Below is a small trained network, with its code and all its weights. Each question gives an input and a target symbol and asks what happens when units are switched off, that is, made to give their printed mean instead of their output.

import numpy as np


def w(rows, s, z=0):
    codes = np.array(rows[::2]) - 128.0
    scale = np.full(codes.shape[1], s)
    scale[-1] = z or s
    return codes * scale


def norm(h):
    return h / np.sqrt((h * h).mean(-1, keepdims=True) + 1e-5)


def f(y):
    return y / 2 * (1 + np.tanh(0.7978845608 * (y + 0.044715 * y**3)))


def softmax(a):
    e = np.exp(a - a.max(-1, keepdims=True))
    return e / e.sum(-1, keepdims=True)


def log_softmax(a):
    a = a - a.max(-1, keepdims=True)
    return a - np.log(np.exp(a).sum(-1, keepdims=True))


def net(x, mask):
    ids = ['δζηθμξπσω'.index(c) for c in x.split()]
    T = len(ids)
    res = E[ids] + P[:T]
    u = 0
    for l in range(3):
        q, k, v = (norm(res) @ M[l].T for M in (Q, K, V))
        z = softmax(np.where(np.tri(T) > 0, q @ k.T / 2**0.5, -1e9)) @ v
        res = res + np.where(mask[u], z, O[l][:, -1]) @ O[l][:, :-1]
        u += 1
        y = f(norm(res) @ A[l][:, :-1].T + A[l][:, -1])
        res = res + np.where(mask[u : u + 12], y, B[l][:, -1]) @ B[l][:, :-1]
        u += 12
    return log_softmax(norm(res)[-1] @ U[:, :-1].T + U[:, -1])


Q, K, V, O, A, B = {}, {}, {}, {}, {}, {}
E = w([
[139,100,122,111,102,138,112,140,120,88],'δ',
[172,178,96,180,145,180,155,202,99,159],'ζ',
[148,138,79,140,116,135,92,153,119,101],'η',
[128,154,181,141,101,3,162,129,92,193],'θ',
[175,137,62,66,109,142,158,103,42,155],'μ',
[207,178,119,163,165,143,202,158,140,139],'ξ',
[156,120,154,149,115,89,117,108,128,67],'π',
[140,153,151,96,11,49,121,116,129,109],'σ',
[81,169,153,161,88,140,166,174,107,124],'ω',
],0.0052)
P = w([
[250,151,138,141,16,183,112,104,177,240],'0',
[90,182,101,141,117,115,140,166,126,57],'1',
[68,196,129,126,142,123,136,157,133,64],'2',
[58,204,144,119,161,129,139,152,141,70],'3',
[65,193,160,115,174,132,149,150,136,70],'4',
[69,183,168,109,182,144,149,146,122,62],'5',
[74,170,181,107,187,152,146,145,112,55],'6',
],0.0024)
Q[0] = w([
[215,123,156,151,142,61,182,84,81,235],'0.h0',
[164,195,32,78,71,148,186,158,3,101],'0.h0',
],0.0042)
K[0] = w([
[133,120,175,125,100,30,171,127,107,252],'0.h0',
[201,59,126,99,80,236,137,110,99,227],'0.h0',
],0.0036)
V[0] = w([
[150,5,202,219,122,184,61,162,225,90],'0.h0',
[123,142,4,118,153,242,113,65,137,89],'0.h0',
],0.0023)
O[0] = w([
[205,227,221,5,105,8,110,222,165,149,7],'0.h0',
[152,19,144,163,122,28,126,178,93,251,33],'0.h0',
],0.0027,0.0018)
A[0] = w([
[166,78,44,230,180,173,123,205,115,173,122],'0.n0',
[160,67,98,93,139,56,53,184,193,165,129],'0.n1',
[86,178,134,147,171,170,134,170,116,101,137],'0.n2',
[140,90,101,195,209,146,171,104,107,177,122],'0.n3',
[118,127,204,107,136,25,137,171,114,170,61],'0.n4',
[223,72,148,48,172,83,63,188,96,115,173],'0.n5',
[191,145,149,131,127,69,130,143,98,197,91],'0.n6',
[132,72,142,182,133,112,108,88,108,78,65],'0.n7',
[167,4,111,117,104,178,87,112,99,219,83],'0.n8',
[176,156,80,112,122,226,106,119,166,77,110],'0.n9',
[64,219,129,68,112,129,159,141,82,116,255],'0.n10',
[171,47,126,180,97,150,80,130,143,164,31],'0.n11',
],0.004,0.0016)
B[0] = w([
[118,154,163,84,159,89,134,80,160,34,157],'0.n0',
[176,185,133,138,141,107,128,54,118,120,110],'0.n1',
[163,133,204,155,80,23,194,119,165,100,177],'0.n2',
[47,129,140,152,91,131,89,83,172,140,131],'0.n3',
[72,75,53,144,49,153,103,154,197,106,130],'0.n4',
[96,209,174,157,135,115,198,88,166,51,128],'0.n5',
[168,176,117,108,72,171,107,177,101,135,124],'0.n6',
[146,231,106,183,121,143,236,192,157,185,125],'0.n7',
[141,179,128,220,142,115,84,125,208,166,116],'0.n8',
[124,117,135,157,3,72,131,228,176,159,156],'0.n9',
[168,122,131,162,160,88,120,138,151,61,254],'0.n10',
[169,163,183,157,88,120,130,187,158,145,105],'0.n11',
],0.0037,0.0049)
Q[1] = w([
[195,97,196,78,122,170,6,193,199,254],'1.h0',
[102,80,98,76,126,157,8,80,161,183],'1.h0',
],0.0046)
K[1] = w([
[61,67,157,168,196,133,166,252,209,57],'1.h0',
[100,59,194,119,114,42,178,225,186,59],'1.h0',
],0.0034)
V[1] = w([
[67,79,51,124,160,166,80,43,185,108],'1.h0',
[109,121,191,254,95,91,135,89,176,165],'1.h0',
],0.0033)
O[1] = w([
[140,34,65,255,120,168,22,118,152,56,2],'1.h0',
[187,88,167,217,144,76,180,215,70,185,157],'1.h0',
],0.0052,0.0039)
A[1] = w([
[70,77,74,79,184,226,111,59,150,118,94],'1.n0',
[167,98,127,41,74,124,99,171,75,170,136],'1.n1',
[117,143,150,61,92,168,112,64,159,158,97],'1.n2',
[224,125,114,133,105,126,122,182,80,156,157],'1.n3',
[35,69,185,165,130,157,106,103,171,147,112],'1.n4',
[81,162,139,205,86,96,155,161,142,91,175],'1.n5',
[174,96,51,150,120,153,120,136,133,176,1],'1.n6',
[94,104,91,155,157,206,97,98,67,202,91],'1.n7',
[184,50,131,179,64,122,74,83,97,95,188],'1.n8',
[108,26,105,198,164,217,33,62,170,77,57],'1.n9',
[133,108,93,101,122,132,107,105,65,33,104],'1.n10',
[65,50,104,162,167,252,2,68,207,73,135],'1.n11',
],0.0041,0.0022)
B[1] = w([
[186,151,198,175,53,85,102,186,196,142,119],'1.n0',
[121,144,126,190,59,134,136,221,220,113,153],'1.n1',
[133,255,218,174,151,101,217,135,149,138,123],'1.n2',
[63,82,105,143,100,136,82,185,195,124,155],'1.n3',
[254,171,155,97,56,137,104,150,210,209,92],'1.n4',
[192,95,94,86,141,167,69,131,120,210,252],'1.n5',
[108,150,159,103,180,106,189,73,119,84,91],'1.n6',
[98,146,193,89,179,90,231,108,105,29,100],'1.n7',
[139,175,206,168,202,100,177,190,83,154,112],'1.n8',
[120,151,152,96,66,59,206,204,46,96,122],'1.n9',
[88,133,168,200,195,137,124,58,203,65,153],'1.n10',
[181,110,224,117,12,38,184,140,80,58,129],'1.n11',
],0.0035,0.0036)
Q[2] = w([
[43,227,164,29,28,71,184,20,158,24],'2.h0',
[55,148,92,122,62,173,86,21,254,26],'2.h0',
],0.0037)
K[2] = w([
[163,86,89,254,171,203,118,161,73,200],'2.h0',
[204,150,227,219,161,111,71,121,181,180],'2.h0',
],0.0048)
V[2] = w([
[51,93,39,34,135,174,207,60,98,38],'2.h0',
[167,116,162,129,191,195,138,161,117,254],'2.h0',
],0.0024)
O[2] = w([
[146,182,3,143,63,59,111,206,218,63,3],'2.h0',
[173,61,157,135,104,127,107,73,136,116,137],'2.h0',
],0.0042,0.0024)
A[2] = w([
[191,79,194,180,26,128,123,168,132,149,171],'2.n0',
[124,124,104,142,80,143,164,227,136,174,148],'2.n1',
[173,127,75,115,17,101,131,226,85,164,106],'2.n2',
[187,76,134,244,72,100,149,137,113,152,101],'2.n3',
[164,61,117,201,115,137,94,84,179,57,70],'2.n4',
[129,140,74,231,65,96,189,175,153,91,96],'2.n5',
[131,136,50,74,70,131,128,199,120,173,141],'2.n6',
[138,156,86,101,68,91,133,153,156,81,88],'2.n7',
[93,73,2,245,161,147,85,138,180,70,52],'2.n8',
[62,103,54,159,128,154,97,146,234,89,16],'2.n9',
[93,111,47,206,176,96,154,207,114,88,3],'2.n10',
[55,133,143,151,211,174,102,70,176,112,140],'2.n11',
],0.0051,0.003)
B[2] = w([
[160,189,69,130,113,120,94,240,177,177,227],'2.n0',
[199,190,157,55,73,134,96,116,157,148,208],'2.n1',
[172,195,139,119,84,210,23,199,245,231,255],'2.n2',
[140,130,136,120,152,115,84,215,60,75,132],'2.n3',
[177,115,51,234,41,114,141,91,180,138,114],'2.n4',
[92,159,254,59,150,132,134,156,89,189,133],'2.n5',
[188,128,164,208,30,146,92,157,212,221,192],'2.n6',
[123,89,129,171,158,141,133,191,97,158,184],'2.n7',
[60,83,192,165,57,109,238,131,122,207,125],'2.n8',
[14,81,48,173,183,173,150,135,150,116,105],'2.n9',
[132,198,207,76,101,129,146,95,179,102,110],'2.n10',
[149,111,84,120,109,133,97,234,158,200,161],'2.n11',
],0.0048,0.0027)
U = w([
[78,198,213,52,169,39,226,110,33,65,212],'δ',
[171,96,164,120,135,159,86,32,190,121,82],'ζ',
[92,84,180,62,224,221,79,79,121,209,2],'η',
[182,235,173,68,38,116,106,202,188,206,198],'θ',
[180,57,142,224,202,121,80,211,20,161,89],'μ',
[189,130,85,180,73,94,99,52,193,96,51],'ξ',
[40,199,12,57,212,125,56,191,194,61,143],'π',
[2,97,68,206,89,96,231,199,171,169,93],'σ',
[155,169,94,204,61,53,133,97,160,35,22],'ω',
],0.0053,0.0021)

Each question gives the input, a string of symbols that net reads in full, and the target symbol t.
The units are the heads (2 rows each of Q, K, V and O) and the neurons (one row each of A and B). Each row of codes is followed by its name. A weight is (code - 128) times the scale printed after its matrix; where a second scale follows, it is the last column's (O, A, B and U).
mask holds one flag per unit, layer by layer, with each layer's heads first. A switched-off unit (its flag False) gives its mean, the last column of its rows in O or B, instead of its output. The means were averaged over made-up inputs and are rounded, as every weight is.
A unit's drop is (log p(t) with every unit on - log p(t) with that unit switched off) / (log p(t) with every unit on - log p(t) with every unit switched off).
The circuit of an input: a set's keep is (log p(t) with only the set's units on - log p(t) with every unit switched off) / (log p(t) with every unit on - log p(t) with every unit switched off). Starting from the 12 units with the biggest drops (on a tie, the unit counted first), units are removed one at a time, each time the one whose removal leaves the highest keep (on an exact tie, the one counted first), for as long as the keep stays at least 0.8.
units of the circuit, in order: the units of the circuit, biggest drop first
unit that matters most: the unit with the biggest drop
k most important neurons: the k neurons with the biggest drops, biggest first
k most important neurons of layer l: the k neurons of layer l with the biggest drops, biggest first
input η θ π π π, target δ: units of the circuit, in order : 2.n2
input π ξ π μ, target π: units of the circuit, in order : 1.h0, 1.n10, 2.n11, 2.n2
input δ δ π ζ η, target δ: units of the circuit, in order : 2.n0, 2.n2
input π μ η σ, target π: 3 most important neurons : 0.n2, 1.n10, 2.n11
input η δ π σ σ, target δ: units of the circuit, in order : 0.n9, 2.h0, 2.n2
input ω θ μ η ξ δ π, target ω: units of the circuit, in order : 1.h0, 2.n4, 2.n2
input μ ζ η, target μ: units of the circuit, in order : 0.h0, 0.n8, 1.h0
input ζ σ δ ξ η ξ ξ, target δ: units of the circuit, in order : 2.n2, 2.n6
input π ζ θ ζ σ ξ ζ, target δ: units of the circuit, in order : 0.n0, 2.n2
input π ζ σ σ ω ω, target δ: 2 most important neurons : 0.n10, 0.n2
input δ μ ζ δ μ, target δ: units of the circuit, in order : 2.n2, 1.n5
input σ ζ μ θ δ, target σ: 2 most important neurons : 0.n9, 0.n0
input ω δ δ δ, target δ: 2 most important neurons : 0.n5, 0.n1
input θ σ θ, target δ: 3 most important neurons : 0.n9, 0.n10, 0.n6
input η θ δ ζ θ δ ζ, target δ: 3 most important neurons of layer 0 : 0.n0, 0.n4, 0.n7
input ξ σ μ ω, target ξ: unit that matters most : 0.h0
input ω ζ σ σ ξ μ, target ω: 4 most important neurons : 1.n10, 2.n4, 1.n0, 0.n3
input η μ ω δ δ, target η: 4 most important neurons : 0.n8, 0.n2, 2.n11, 0.n1
input μ σ η η ξ μ, target δ: 2 most important neurons of layer 1 : 1.n7, 1.n9
input σ η μ ζ σ, target σ: 3 most important neurons : 0.n0, 1.n10, 2.n8
input π μ η σ σ σ π, target π: most important neuron : 0.n10
input ξ μ π π η, target ξ: 2 most important neurons : 0.n0, 0.n2
input ξ θ μ σ, target ξ: 2 most important neurons : 1.n10, 0.n10
input μ δ θ ζ θ σ π, target μ: 2 most important neurons : 0.n8, 1.n8
input θ ξ ξ θ ζ ξ ξ, target δ: 4 most important neurons of layer 0 : 0.n6, 0.n0, 0.n2, 0.n4
input μ ξ π, target μ: 2 most important neurons : 0.n8, 0.n3
input μ η η, target μ: 3 most important neurons : 0.n8, 1.n8, 0.n11
input ω σ μ π θ ω σ, target ω: most important neuron : 1.n10
input η σ π μ η, target η: 2 most important neurons of layer 0 : 0.n8, 0.n10
input δ δ ξ η σ θ δ, target δ: 2 most important neurons of layer 0 : 0.n5, 0.n6
